In the rows, 128 means zero.
Each row of numbers stands for one element and depends on some of the facts below. Use the named rows to name the rest.

Facts:
Φ(babrim, mevu); Φ(brelek, zedril); Φ(bridral, gromak); Φ(brosur, poska); Φ(daklilos, nepople); Φ(dizozil, fotrim)
Φ(doda, trogru); Φ(doflir, vokim); Φ(drales, trigu); Φ(dravo, nistu); Φ(drazan, gelil); Φ(drebus, zodri)
Φ(fiklur, miklak); Φ(flabror, musile); Φ(flaskika, greva); Φ(flegradre, duskel); Φ(flisan, sketrigris); Φ(floska, fumo)
Φ(fofu, katro); Φ(gelil, kavo); Φ(gigru, daklilos); Φ(godro, sigra); Φ(gostam, leza); Φ(greva, kletin)
Φ(gristo, maplok); Φ(groken, drales); Φ(grolo, dreza); Φ(gruflegras, zesa); Φ(gruklar, gregris); Φ(kaba, plifo)
Φ(kapludro, flovon); Φ(katro, tesak); Φ(kavo, rigra); Φ(kibregas, stigraplo); Φ(klegri, nabroskik); Φ(klibra, mokon)
Φ(klibrar, lovi); Φ(klofil, grusken); Φ(klonun, fudivo); Φ(kogrom, plupe); Φ(liplaklan, klegri); Φ(liskos, plapu)
Φ(megror, dizozil); Φ(mestuk, zenal); Φ(mevu, gigru); Φ(miklak, poklu); Φ(miniril, bigrus); Φ(mori, flure)
Φ(musile, votral); Φ(nabroskik, sibretri); Φ(nadre, stestem); Φ(natres, tizo); Φ(nepople, plage); Φ(niskegron, natres)
Φ(nistu, pudas); Φ(nubrek, penok); Φ(pabra, godro); Φ(panim, vasta); Φ(pano, trodra); Φ(pebir, zotis)
Φ(peplonim, lofa); Φ(plage, grunufol); Φ(plapu, floska); Φ(plibik, skupla); Φ(plifo, fizir); Φ(plupe, kibregas)
Φ(poklu, flaskika); Φ(pudas, sibre); Φ(rigra, dravo); Φ(roflol, flisan); Φ(sabrel, sturi); Φ(sidom, fiklur)
Φ(skopim, nozam); Φ(skovor, stuvum); Φ(skupla, nadre); Φ(sofluk, drebus); Φ(stezas, klegrok); Φ(stigraplo, brosur)
Φ(stuvum, klonun); Φ(tedreter, dufun); Φ(trepes, sidom); Φ(trifler, kaba); Φ(trigu, grogo); Φ(trodra, skeveflon)
Φ(trogru, gostam); Φ(vabral, fiklolom); Φ(vali, ribrul); Φ(vasta, megror); Φ(vibru, fovelu); Φ(vinen, dalarar)
Φ(vogru, fazu); Φ(vokim, skovor); Φ(votral, gogor); Φ(vuza, dremam); Φ(zaben, grolo); Φ(zedril, pliska)
Φ(zenal, vabral); Φ(zodri, plibik); Φ(zotis, fefis); θ(babrim, fumo); θ(babrim, drisol); θ(barek, brosur)
θ(bozi, drebus); θ(brelek, droskebel); θ(breskoron, sibre); θ(breskoron, stigraplo); θ(breskoron, duskel); θ(breskoron, triflam)
θ(bridral, flabror); θ(brirabrum, fiklolom); θ(brosur, piflon); θ(brosur, fizir); θ(brosur, dufun); θ(buvem, trepes)
θ(buvem, duskel); θ(buvem, klibra); θ(dalarar, doflir); θ(dalarar, rigra); θ(dalarar, mokon); θ(diren, duskel)
θ(dizozil, triflam); θ(dizozil, fotrim); θ(doda, floska); θ(doda, fudivo); θ(doflir, brasko); θ(doflir, droskebel)
θ(drakar, plupe); θ(drakar, gromak); θ(drakar, lovi); θ(drales, puso); θ(drebus, gristo); θ(drebus, fofu)
θ(drebus, klibra); θ(dreza, fudivo); θ(droskebel, plupe); θ(favol, buvem); θ(fazu, trubu); θ(fesik, plibik)
θ(fesik, zupo); θ(fesik, sidom); θ(fiklur, doflir); θ(fizir, miniril); θ(fizir, stefles); θ(flabror, kogok)
θ(flaskika, trifler); θ(flegradre, stezas); θ(flevife, fotrim); θ(flisan, duskel); θ(floska, daklilos); θ(flovidril, lofa)
θ(flovidril, trubu); θ(flovon, nadre); θ(fofu, dapam); θ(fofu, drisol); θ(fotrim, stefles); θ(fotu, meko)
θ(fovelu, stetir); θ(fovelu, sotral); θ(fudivo, puso); θ(fudivo, zupo); θ(fudivo, brasko); θ(gelil, guskogik)
θ(gelil, bozi); θ(gifli, stefles); θ(gigru, dapam); θ(gigru, drakar); θ(gostam, penok); θ(gostam, pebir)
θ(gradrar, nepople); θ(gregris, piflon); θ(grigru, vokim); θ(grigru, drales); θ(grigru, daklilos); θ(gristo, zesa)
θ(gristo, pebir); θ(grogo, mori); θ(grogo, stefles); θ(groken, fizir); θ(groken, vigrus); θ(grolo, daklilos)
θ(gruklar, brogel); θ(gruklar, veklatu); θ(guskogik, drebus); θ(kapludro, piflon); θ(kapludro, pligrok); θ(ketum, babrim)
θ(ketum, mori); θ(ketum, drisol); θ(klegrok, vali); θ(klegrok, skovor); θ(klegrok, zenal); θ(klegrok, meko)
θ(klegrok, klibra); θ(kletin, flegradre); θ(klibil, doflir); θ(klibil, rigra); θ(klibil, lovi); θ(klibil, vinen)
θ(klibil, pano); θ(klibra, penok); θ(klibra, gifli); θ(klofil, nepople); θ(klonun, floska); θ(kogok, mokon)
θ(lekem, gruflegras); θ(lekem, trubu); θ(lekem, lovi); θ(lekem, fizir); θ(lela, trepes); θ(lela, skupla)
θ(leza, vogru); θ(leza, brelek); θ(liplaklan, klibra); θ(lofa, trepes); θ(maske, netru); θ(mestuk, guskogik)
θ(mestuk, plage); θ(mevu, pebir); θ(miniril, fumo); θ(miniril, kogok); θ(miniril, stefles); θ(mokon, zesa)
θ(mokon, brasko); θ(mokon, daklilos); θ(mori, zesa); θ(mori, plupe); θ(mori, lekem); θ(mori, fizir)
θ(musile, zodri); θ(musile, peplonim); θ(musile, trigu); θ(nabroskik, vokim); θ(nabroskik, tesak); θ(nadre, gruklar)
θ(nadre, droskebel); θ(nerezo, trubu); θ(nerezo, mokon); θ(niskegron, trifler); θ(nistu, floska); θ(nistu, skupla)
θ(nistu, fiklur); θ(nubrek, groken); θ(panim, drisol); θ(panim, sigra); θ(pano, miniril); θ(pano, mevu)
θ(pano, ribrul); θ(pano, fizir); θ(penok, pebir); θ(peplonim, netru); θ(plage, penok); θ(plibik, veklatu)
θ(plibik, flovidril); θ(plufe, sabrel); θ(plufe, diren); θ(plufe, brasko); θ(plufe, fizir); θ(plufe, sidom)
θ(poska, gruflegras); θ(povem, plage); θ(povem, drisol); θ(pudas, zostim); θ(puso, groken); θ(rasom, miniril)
θ(rasom, vuza); θ(ribrul, fumo); θ(ribrul, zupo); θ(ribrul, lofa); θ(ribrul, lovi); θ(ribrul, nerezo)
θ(sabrel, gruklar); θ(sibre, grolo); θ(sidom, drales); θ(siter, gelil); θ(siter, vibru); θ(skopim, vasta)
θ(skopim, brosur); θ(skopim, daklilos); θ(skupla, fumo); θ(skupla, tesak); θ(sogral, sketrigris); θ(sotral, nadre)
θ(stefles, daklilos); θ(stetir, trigu); θ(stezas, penok); θ(stezas, sketrigris); θ(sturi, flovidril); θ(stusa, plibik)
θ(stuvum, kogok); θ(stuvum, nerezo); θ(tesak, ketum); θ(tesak, brogel); θ(tesak, gruflegras); θ(tizo, gruklar)
θ(trepes, daklilos); θ(triflam, plage); θ(trifler, brasko); θ(trifler, trubu); θ(trigu, nerezo); θ(vabral, doflir)
θ(vabral, sotral); θ(vigrus, gristo); θ(vogru, zupo); θ(vogus, babrim); θ(vokim, kogok); θ(votral, brosur)
θ(vuza, fumo); θ(vuza, veklatu); θ(zaben, zesis); θ(zedril, plupe); θ(zedril, gromak); θ(zenal, klibra)
θ(zenal, flovidril); θ(zesa, mevu); θ(zesa, gromak); θ(zikilo, gruflegras); θ(zikilo, trifler); θ(zodri, flovidril)
θ(zostim, tizo); θ(zostim, gruflegras); θ(zostim, sigra); θ(zotis, sotral); θ(zupo, mevu); θ(zupo, lovi)

Known rows:
drazan: [173 130 148  94  85  99  83 133 121 136 144 104 129 117 154 154 107 105
 152  86 147 124 174 115 120 140 100]
sibretri: [140  99 133 116  95 121 148  93 126 157 137 122 119 164 157 177  87 127
  88 156 132 160 107 161 137 109 160]
bozi: [130 130 114 155 115 149 152 105 153 100 147 126 108 166 143 158  68 144
  78 156 120 151 125 139 143  79 159]
vuza: [148 133 117 161 119 144 106 164 130 147 132 136 126 117 157 137 114  94
 150  64 128  93 172 112  88 106 113]
ketum: [131 109 109 173 146 155 151 150 139 141 132 143 119 165 151 166  61 115
  77 151 109 140 112 159 117  97 164]
babrim: [149 139 109 162 111 150  91 168 152 139 133 125 142 115 184 134 114  98
 150  79 117  97 169  80 119  95  98]
mevu: [144 174 108 131  93 155  79 123 166 111 108  85 181  92 160 137 148 183
 155 144 142 108 165  69 156  71  89]
fotrim: [125 119 144 108  89 153 185 129 115 135 121 105 149 163 128 115  98 163
  80 132 118 145 122 174 110  48 176]
trogru: [167 117 135  94  87 100  93 125 140 145 145 109 130 103 153 129 139  97
 154 101 144 113 183 103 124 134 119]
meko: [146 157 134 130  89 110 169  79 153 124 136 113 116 165 156 174  83 145
  78 151 134 162 106 152 144  49 132]
daklilos: [139 173 141 120  71 159  80 140 130 154  73  50 201 103 204 124 173 202
 171  80 140 101 103  65 147  30  76]
miklak: [124 190 161  97 107  46  73  70 148 153 165 140 148 123 164  88  93  94
 176 114 105  88 118 108  81 109 178]
klofil: [153 106 140  95  90 103  84 113 118 146 139 114 116 119 145 138 128  99
 153 114 148 111 173 109 130 138 117]
duskel: [138 146 158 121  77 141 180  82 137 113 130 107 120 176 189 145  74 189
 109 137 150 154 119 159 112  42 170]
vigrus: [127 142 115 133 129 152 146  92 143 107 140 132 127 147 120 156  64 178
  85 166 128 158 131 143 145  92 168]
katro: [158 120 142  98  89  98  93 122 130 147 140 115 125 106 154 139 127 106
 154 105 141 114 185  98 124 129 117]
pabra: [158 124 143 102  85  98  93 118 134 145 144 112 126 106 159 136 127 109
 155  98 145 117 173  94 126 124 113]

Which element is each row?
No name comes twice in this set of rows, the named rows included.
[123 100 113 153 121 153 125 104 126 107 143 131  98 170 126 159  74 116
  80 164 116 132 111 161 146 118 161]	siter
[130 124 137 116 121 151  97 125  88 113 115 132 140  98 110 111 141 119
 155  70 149  93 175 112  91 128 133]	doda
[175 190 119 136 108 115 149 157 169 159 128 124 152  86 189 162  94 109
 145  62 136 127 174  93  80  64  98]	gruflegras
[125 112 116 166 124 140 156 105 111 150 105 138 109 168 131 186  92 111
  86 131 126 132  93 174  98  73 145]	stusa
[134 115 105 124 112 144  87 135 106 149 103 139 150  94 125 140 120 109
 169  91 160  97 183 129  63 138 148]	vabral
[129 140 139 128 127 154 167  96 123 137 127 132 143 148 129 159  74 179
  88 150 128 160 112 143 124  72 163]	puso
[117 103 118 147 142 157 122  93  92 140  95 149 139 149 108 170  85 162
 105 153 140 140 110 174  85 119 177]	dalarar
[164 194 113  96  90 131 111 103 176  89 149 105 152  89 150 122  90 154
 132 113 146 135 191  77 148  90 118]	pebir
[162 157 128 105  89 115  98 125 161 123 151 105 126 111 163 131  94 112
 143 106 136 116 176  87 140 116 117]	vibru
[137 139 173 106  92 150 126 126  99 116 129 114 146 116 127  99 135 133
 166  63 153  93 173 103  98  90 127]	grolo
[133 128 117 117 132 152  80 131 126 138 122 145 149  87 114 135  97 119
 162 114 150 108 183 105  86 136 145]	zedril

Now the same elements, written a new way:
Known rows:
gradrar: [ 91 101 132 142 127 127 112 115 134 147 136 118 144 127 137 156 120 137
 128 127 131 159 114 124 129 115 128  97 129 125 122 109]
godro: [100 107 127 122 146 133 113 133 137 141 151 115 138 127 127 153 136 124
 131 132 126 145 117 114 137 130 109 107 125 136 100 133]
zupo: [128 112 117 107 123 134 107 133  98 135 118 138 125 142 126 117 129 130
 114 136 114 134 128 134 120 136 152 111 128 115 120 128]
duskel: [122 106 129  76 134 118 137 152 131 135 142 121 130 141 134 141 120 135
  98 139 122 146 107 129 105 125 172 124 127 135 129 117]
kogok: [130 106 126  94 130 136 113 138 111 126 132 129 128 139 125 121 121 125
 108 133 106 129 126 128 115 142 153 110 133 123 127 124]
dizozil: [131 117 138 141 150  93 143 108 180 174 161 132 132 199 132 182 115 120
 126 115  82 186 170 101 108 119 153 117  47 167  85 144]
megror: [121 110 134 143 171 123 139  93 183 186 174 125 136 204 122 181 143  86
 129 115 110 202 194  78 109 133 138  96  26 157  58 139]
pligrok: [117  87 137 116 119 144 136 122 105 127 151 132 144 132 124 133 139 134
 109 132 120 131 141 112 108 146 133 103 148 127 123 125]
zesis: [ 94  97 131 121 131 135 118 126 126 148 141 120 139 130 130 147 134 122
 117 134 145 153 121 116 120 125 140  99 126 123 117 109]
nubrek: [123 113 121 117 129 115 115 134 113 135 136 135 129 134 129 142 130 140
 126 132  94 124 121 127 132 130 125 117 131 134 115 143]
vinen: [124 110 111  93 141 127 101 136 101 129 127 134 122 138 121 118 142 120
 122 138 110 121 123 121 128 142 140 111 124 125 105 138]
veklatu: [129 115 128  97 130 143 107 149 116 121 131 117 126 147 118 118 122 110
 103 132 115 133 127 129 113 138 141 108 131 122 121 114]
mori: [127 122 127 121 128 127 108 137 119 127 128 131 124 141 119 127 137 128
 125 130  93 119 122 126 133 129 118 118 134 136 111 144]
sibre: [114 100 131 104 144  97 125 136 134 132 137 129 142 125 140 153 107 156
 114 139  91 141 112 127 115 103 169 111 143 145 127 110]
doda: [122 121 118 106 147 111 108 124 123 136 141 130 131 134 137 146 118 139
 131 132  80 124 113 126 138 132 126 115 128 136 117 143]
bridral: [121 115 124 112 133 128 102 128 120 134 141 124 135 129 131 141 120 135
 125 128  89 130 120 127 133 132 121 112 135 135 114 138]
trepes: [134 118 128  75 142 129 138 158 126 138 151 119 125 128 137 136 124 128
 107 134  86 127 110 121 128 135 134 140 138 141 104 137]

Name these rows:
No name comes twice in this set of rows, the named rows included.
[121  96 137 130 129 131 127 118 114 131 159 128 147 120 130 150 132 149
 127 124  94 124 134 112 128 139 103 111 151 143 113 144]	kapludro
[123 122 127  95 144 140  96 147 122 129 142 118 126 139 117 129 133 116
 119 132  92 128 127 130 131 143 115 109 126 131 102 139]	trifler
[128 106 120  91 122 137 116 143  90 124 117 134 121 147 115 105 148 114
 104 139 127 128 131 125 113 143 162 106 126 113 116 122]	lovi
[121 119 123 122 118 116 118 144 111 143 120 135 122 141 120 130 155 139
 123 136 113 133 120 127 132 125 139 124 127 140  98 145]	gristo
[109 126 136 135 120 119 113 149 134 138 126 122 116 151 114 133 153 132
 128 133 109 132 118 128 134 114 113 124 126 148  99 141]	fofu
[118 120 133 115 108 115 123 142 126 141 128 128 132 141 128 139 125 152
 108 132 106 147 120 138 115 121 153 121 136 137 121 129]	gifli
[123 101 131 103 190  76  59 133 103 104 115 133 142  96 120 159 136 157
 156 144  41  93 118 116 144  56 155  94 161 162  68 107]	nistu
[106 113 134 126 112 127 119 149 113 137 111 129 117 153 114 112 153 121
 111 134 139 134 129 127 117 126 150 117 127 126 113 125]	dapam
[106  76 137 104 208  87  69 136 102 115 123 123 152  83 109 170 176 151
 151 146  85 106 122  98 144  48 160  86 166 163  40  95]	dravo
[111 109 135 125 114 109 123 130 136 139 134 127 135 142 139 147 111 152
 117 128 102 148 117 133 119 113 145 120 137 136 131 123]	flevife
[146  98 132 110 170 124 152 107 153 158 181 140 135 194 123 162 144  97
 115 119  86 166 186  77  96 149 148 109  61 158  80 153]	vasta
[123 116 122 109 116 142  99 136 103 136 124 126 130 137 120 120 122 132
 108 132  98 141 134 136 122 136 143 105 134 116 118 125]	nerezo
[127 110 133 123 133 122 119 119 122 134 157 132 142 124 133 150 117 150
 126 127  70 122 122 120 128 131 112 114 147 146 122 143]	skopim

The same elements again, as new rows of numbers:
Some elements and their rows:
nozam: [ 95 119 112 139 124 125 117 139 109 143 126 103 124]
gruflegras: [112 128 124  92 141 130 131  98 127 129 128  91 138]
barek: [135 132 126 124 145 119 122 128 114 136 120 102 127]
fotrim: [127 138 134 131 141 107 104 159  90 176 125  93 102]
gelil: [145  98 195 153 110 105 195 117 141 116  97 117 102]
brasko: [110 122 100 113 126 132 135 122 114 126 125 108 131]
drebus: [120 199 128 143 137  95 108 163 160  61 104  35 136]
meko: [100 121 118 117 133 129 125 121 121 134 121  94 131]
grigru: [140 121 115 110 147 118 123 140 109 126 113 104 111]
zesa: [134 147 105 150 129 145 132 156 106 146 117 121 124]
kaba: [103 120 117 113 133 129 122 123 119 138 125  98 132]
pebir: [110 138 127  96 153 174 142 123 144 133 105  98 143]
rasom: [134 140 130 124 145 117 122 123 111 145 124  99 122]
miniril: [144 165 144  87 157 111 132 102 103 166 129  80 102]
vasta: [103 117 116 107 134 130 120 125 122 141 127 100 131]
trubu: [104 128  93 119 130 115 130 104 134 133 125 113 119]
ribrul: [129 147 105 152 129 110 122 131 112 152 129 120 115]

Which element is each row?
No name comes twice in this set of rows, the named rows included.
[143 179 121 139 103  87 115 167 109  37 139  37 171]	nadre
[127 128 126 152 131 106 107 138 104 146 130 105 130]	tesak
[154 120 141 102 149 119 119 110 112 113 131  96 157]	sabrel
[143 138 127 101 154 125 129 105 127 130 123  99 133]	bridral
[123 133  99 152 131 105 115 133 120 142 122 121 113]	fazu
[135 137 142 129 147 112 114 120 111 145 125  92 132]	ketum
[143 133 135  95 156 125 119 108 130 135 127  97 140]	panim
[122 146 127 165 156 172 119 174 139 148  89 114 134]	penok
[141 138 139 110 168 149 126 122 143 131 105 100 141]	stezas
[140 141 117 126 133 133 133 127 107 133 130 110 137]	drakar
[133 134 129 126 146 115 119 123 116 137 122 101 130]	vogus

